Here is a tiny trained network, its code and every weight. The questions are about switching its units off for an input and a target symbol, where a switched-off unit gives its printed mean instead of its output.

import numpy as np


def w(rows, s, z=0):
    codes = np.array(rows[::2]) - 128.0
    scale = np.full(codes.shape[1], s)
    scale[-1] = z or s
    return codes * scale


def f(y):
    return y / 2 * (1 + np.tanh(0.7978845608 * (y + 0.044715 * y**3)))


def softmax(a):
    e = np.exp(a - a.max(-1, keepdims=True))
    return e / e.sum(-1, keepdims=True)


def log_softmax(a):
    a = a - a.max(-1, keepdims=True)
    return a - np.log(np.exp(a).sum(-1, keepdims=True))


def net(x, mask):
    ids = ['αζμπτφω'.index(c) for c in x.split()]
    T = len(ids)
    res = E[ids] + P[:T]
    u = 0
    for l in range(2):
        q, k, v = (res @ M[l].T for M in (Q, K, V))
        z = softmax(np.where(np.tri(T) > 0, q @ k.T / 2**0.5, -1e9)) @ v
        res = res + np.where(mask[u], z, O[l][:, -1]) @ O[l][:, :-1]
        u += 1
        y = f(res @ A[l][:, :-1].T + A[l][:, -1])
        res = res + np.where(mask[u : u + 12], y, B[l][:, -1]) @ B[l][:, :-1]
        u += 12
    return log_softmax(res[-1] @ U[:, :-1].T + U[:, -1])


Q, K, V, O, A, B = {}, {}, {}, {}, {}, {}
E = w([
[90,142,117],'α',
[36,187,121],'ζ',
[65,111,102],'μ',
[101,151,108],'π',
[52,95,35],'τ',
[128,111,105],'φ',
[73,107,9],'ω',
],0.015)
P = w([
[161,125,169],'0',
[138,203,58],'1',
[104,209,244],'2',
[133,21,160],'3',
[103,224,15],'4',
[18,176,253],'5',
[140,98,143],'6',
],0.0076)
Q[0] = w([
[150,58,121],'0.h1',
[248,132,128],'0.h1',
],0.015)
K[0] = w([
[202,138,124],'0.h1',
[145,251,66],'0.h1',
],0.018)
V[0] = w([
[232,168,1],'0.h1',
[155,62,153],'0.h1',
],0.007)
O[0] = w([
[40,233,15,4],'0.h1',
[159,255,131,80],'0.h1',
],0.0049,0.003)
A[0] = w([
[122,112,136,53],'0.n1',
[187,84,122,187],'0.n2',
[122,167,137,193],'0.n3',
[102,127,133,101],'0.n4',
[136,83,105,221],'0.n5',
[168,194,226,55],'0.n6',
[163,145,203,158],'0.n7',
[161,139,207,205],'0.n8',
[101,95,141,4],'0.n9',
[249,57,59,92],'0.n10',
[209,184,97,114],'0.n11',
[39,96,88,20],'0.n12',
],0.015,0.0025)
B[0] = w([
[134,132,157,119],'0.n1',
[187,173,133,125],'0.n2',
[119,92,82,171],'0.n3',
[128,128,140,155],'0.n4',
[177,109,82,158],'0.n5',
[147,47,112,157],'0.n6',
[169,111,80,143],'0.n7',
[152,148,60,154],'0.n8',
[121,151,175,132],'0.n9',
[28,252,162,149],'0.n10',
[85,217,125,121],'0.n11',
[189,114,123,255],'0.n12',
],0.017,0.0065)
Q[1] = w([
[175,250,224],'1.h1',
[252,254,113],'1.h1',
],0.0081)
K[1] = w([
[23,88,2],'1.h1',
[171,218,15],'1.h1',
],0.0076)
V[1] = w([
[104,164,15],'1.h1',
[255,208,176],'1.h1',
],0.013)
O[1] = w([
[162,255,96,254],'1.h1',
[12,26,14,62],'1.h1',
],0.014,0.0067)
A[1] = w([
[159,64,62,243],'1.n1',
[111,145,103,149],'1.n2',
[135,114,158,88],'1.n3',
[58,174,150,67],'1.n4',
[107,134,254,54],'1.n5',
[14,164,152,65],'1.n6',
[28,209,151,134],'1.n7',
[76,118,140,212],'1.n8',
[167,125,178,60],'1.n9',
[43,168,172,106],'1.n10',
[229,78,71,4],'1.n11',
[126,74,167,15],'1.n12',
],0.013,0.0032)
B[1] = w([
[113,196,99,197],'1.n1',
[94,137,137,184],'1.n2',
[125,137,177,134],'1.n3',
[115,104,53,168],'1.n4',
[59,147,9,194],'1.n5',
[119,172,205,137],'1.n6',
[110,56,144,254],'1.n7',
[158,142,89,122],'1.n8',
[142,109,255,189],'1.n9',
[92,99,180,146],'1.n10',
[89,51,148,221],'1.n11',
[176,79,205,136],'1.n12',
],0.017,0.0084)
U = w([
[191,144,125,191],'α',
[104,253,175,253],'ζ',
[158,67,152,27],'μ',
[213,198,126,191],'π',
[157,73,66,65],'τ',
[50,130,132,115],'φ',
[155,198,62,100],'ω',
],0.011,0.0013)

Each question gives the input, a string of symbols that net reads in full, and the target symbol t.
The units are the heads (2 rows each of Q, K, V and O) and the neurons (one row each of A and B). Each row of codes is followed by its name. A weight is (code - 128) times the scale printed after its matrix; where a second scale follows, it is the last column's (O, A, B and U).
mask holds one flag per unit, layer by layer, with each layer's heads first. A switched-off unit (its flag False) gives its mean, the last column of its rows in O or B, instead of its output. The means were averaged over made-up inputs and are rounded, as every weight is.
A unit's drop is (log p(t) with every unit on - log p(t) with that unit switched off) / (log p(t) with every unit on - log p(t) with every unit switched off).
The circuit of an input: a set's keep is (log p(t) with only the set's units on - log p(t) with every unit switched off) / (log p(t) with every unit on - log p(t) with every unit switched off). Starting from the 12 units with the biggest drops (on a tie, the unit counted first), units are removed one at a time, each time the one whose removal leaves the highest keep (on an exact tie, the one counted first), for as long as the keep stays at least 0.8.
circuit, biggest first: the units of the circuit, biggest drop first
unit that matters most: the unit with the biggest drop
top k neurons: the k neurons with the biggest drops, biggest first
k most important neurons of layer l: the k neurons of layer l with the biggest drops, biggest first
input φ ζ ζ φ, target ζ: 3 most important neurons of layer 0	(0.n5 0.n2 0.n3)
input τ ζ ζ φ ζ α, target ω: most important neuron of layer 0	(0.n2)
input ζ φ ζ φ, target ζ: top 3 neurons	(0.n5 0.n10 0.n8)
input ζ ζ τ α π φ φ, target φ: top 3 neurons	(0.n10 1.n7 0.n12)
input ζ φ φ, target μ: 3 most important neurons of layer 0	(0.n12 0.n10 0.n6)
input φ ζ φ ω φ μ π, target π: circuit, biggest first	(1.n5 1.n7)
input φ ζ ζ, target ω: 3 most important neurons of layer 0	(0.n3 0.n8 0.n6)
input φ φ ω ζ ζ α, target μ: top 2 neurons	(0.n6 0.n12)
input α μ φ φ α ω, target ω: circuit, biggest first	(0.n12 1.n7 1.n9)
input ζ ζ ζ, target μ: top 3 neurons	(0.n6 0.n7 1.n11)
input ζ ζ φ, target μ: circuit, biggest first	(0.n12 1.h1 0.n6 0.n10)
input φ ω π, target ω: 2 most important neurons of layer 0	(0.n8 0.n3)
input π μ φ μ π, target φ: circuit, biggest first	(0.n11 1.n7 0.n12 0.h1)
input ζ ζ ω ζ ω τ, target μ: top 3 neurons	(0.n12 1.n12 0.n10)
input ζ φ τ φ ζ ω, target ω: 3 most important neurons of layer 0	(0.n2 0.n6 0.n3)
input φ ζ φ, target ω: circuit, biggest first	(0.n8 1.h1 1.n1)
input ζ ζ ζ τ φ τ, target π: unit that matters most	0.n12
input ζ ζ φ φ τ, target φ: top 3 neurons	(1.n11 1.n1 0.n12)
input ζ ω π, target μ: top 2 neurons	(0.n6 0.n7)
input τ τ α ζ ζ ω π, target π: top 2 neurons	(0.n6 1.n7)
input φ ω τ, target ω: unit that matters most	1.h1
input π μ α ζ, target ζ: top 3 neurons	(0.n6 1.n7 0.n12)
input τ ζ ζ, target π: 3 most important neurons of layer 0	(0.n8 0.n12 0.n6)
input ζ ζ ζ μ τ φ, target τ: top 4 neurons	(0.n8 0.n2 0.n6 1.n1)
input φ ζ τ φ ζ, target φ: 3 most important neurons of layer 0	(0.n2 0.n5 0.n6)
input φ φ ζ φ ζ, target φ: 2 most important neurons of layer 0	(0.n5 0.n2)
input μ ζ φ, target τ: 4 most important neurons of layer 1	(1.n11 1.n9 1.n1 1.n2)
input φ ω ζ τ ω φ, target π: top 3 neurons	(0.n12 0.n8 0.n5)
input ζ ζ τ, target μ: top 3 neurons	(0.n10 0.n12 1.n9)
